Below is a small trained network, with its code and all its weights. Each question gives an input and a class and asks what happens when units are switched off, that is, made to give their printed mean instead of their output.

import numpy as np


def w(rows, s, z=0):
    codes = np.array(rows[::2]) - 128.0
    scale = np.full(codes.shape[1], s)
    scale[-1] = z or s
    return codes * scale


def f(y):
    return y / 2 * (1 + np.tanh(0.7978845608 * (y + 0.044715 * y**3)))


def log_softmax(a):
    a = a - a.max(-1, keepdims=True)
    return a - np.log(np.exp(a).sum(-1, keepdims=True))


def net(x, mask):
    res = np.array(x, float).reshape(1, 7) / 4 @ E
    y = f(res @ A[0][:, :-1].T + A[0][:, -1])
    res = res + np.where(mask, y, B[0][:, -1]) @ B[0][:, :-1]
    return log_softmax(res[-1] @ U[:, :-1].T + U[:, -1])


A, B = {}, {}
E = w([
[53,127,151,16,121,183,46,136,114],'x0',
[191,222,128,120,211,122,159,105,88],'x1',
[153,127,222,119,153,162,203,227,182],'x2',
[85,175,254,132,177,93,118,121,91],'x3',
[210,142,105,62,123,181,102,188,74],'x4',
[97,112,105,62,211,116,152,200,91],'x5',
[184,33,141,156,169,189,95,167,30],'x6',
],0.0079)
A[0] = w([
[174,201,137,151,123,126,129,168,85,5],'N0',
[229,171,107,138,105,170,144,120,113,212],'N1',
[108,90,111,91,152,120,151,160,158,240],'N2',
[133,127,125,134,188,121,99,146,116,79],'N3',
[157,151,113,154,158,106,168,139,95,208],'N4',
[110,79,149,98,116,173,123,185,163,165],'N5',
[175,144,248,109,204,142,144,140,94,235],'N6',
[147,137,149,184,107,139,177,46,171,176],'N7',
[138,98,152,79,163,167,120,167,125,137],'N8',
[122,149,170,119,123,138,88,71,144,147],'N9',
[144,80,83,133,148,145,73,67,96,191],'N10',
[169,101,97,156,181,126,140,137,98,137],'N11',
[149,96,105,135,125,88,53,107,84,173],'N12',
],0.012,0.0021)
B[0] = w([
[124,121,95,170,110,97,137,151,162,167],'N0',
[152,63,91,162,175,127,119,153,140,194],'N1',
[169,118,199,118,126,138,99,97,70,173],'N2',
[144,113,126,121,104,136,143,167,154,155],'N3',
[159,34,65,139,187,127,97,104,130,180],'N4',
[177,85,129,124,183,142,77,176,108,191],'N5',
[17,172,122,166,136,71,248,130,162,246],'N6',
[123,149,149,151,140,40,122,152,159,196],'N7',
[140,56,86,208,141,69,147,126,163,188],'N8',
[112,186,112,82,74,168,134,81,144,172],'N9',
[135,147,140,91,78,175,145,82,63,193],'N10',
[167,77,143,100,112,134,82,134,102,181],'N11',
[115,161,124,103,84,151,130,86,114,178],'N12',
],0.012,0.013)
U = w([
[91,229,164,51,93,181,182,66,117,26],'0',
[102,126,150,190,209,58,185,153,191,75],'1',
[255,92,142,90,192,236,87,121,68,254],'2',
],0.0096,0.00097)

Each question gives the input, the list of numbers given to net, and the class t.
The units are the neurons (one row each of A and B). Each row of codes is followed by its name. A weight is (code - 128) times the scale printed after its matrix; where a second scale follows, it is the last column's (A, B and U).
mask holds one flag per neuron, in row order. A switched-off neuron (its flag False) gives its mean, the last column of its row in B, instead of its output. The means were averaged over made-up inputs and are rounded, as every weight is.
A unit's drop is (log p(t) with every unit on - log p(t) with that unit switched off) / (log p(t) with every unit on - log p(t) with every unit switched off).
The circuit of an input: a set's keep is (log p(t) with only the set's units on - log p(t) with every unit switched off) / (log p(t) with every unit on - log p(t) with every unit switched off). Starting from the 12 units with the biggest drops (on a tie, the unit counted first), units are removed one at a time, each time the one whose removal leaves the highest keep (on an exact tie, the one counted first), for as long as the keep stays at least 0.8.
circuit, biggest first: the units of the circuit, biggest drop first
most important unit: the unit with the biggest drop
top k neurons: the k neurons with the biggest drops, biggest first
drop of u: that unit's drop, to one decimal
input [8,2,-2,-4,-7,-7,-7], class 0: most important unit -> N9
input [-5,1,-8,-6,-1,-4,0], class 2: top 3 neurons -> (N6, N1, N10)
input [6,-7,-3,3,-3,2,-1], class 0: circuit, biggest first -> (N1, N9)
input [0,-3,-3,2,-1,2,2], class 0: circuit, biggest first -> (N1, N8)
input [-2,-1,-3,6,8,-5,7], class 1: top 2 neurons -> (N6, N1)
input [2,-8,-4,1,6,1,0], class 2: top 2 neurons -> (N6, N5)
input [-1,-4,5,-8,1,-3,4], class 2: drop of N12 -> 0.0
input [7,7,2,-2,2,6,7], class 1: drop of N6 -> 1.0
input [5,-1,-2,-5,-2,6,-4], class 2: drop of N6 -> 0.7
input [-2,1,-3,6,-2,-2,-1], class 0: drop of N8 -> 0.7
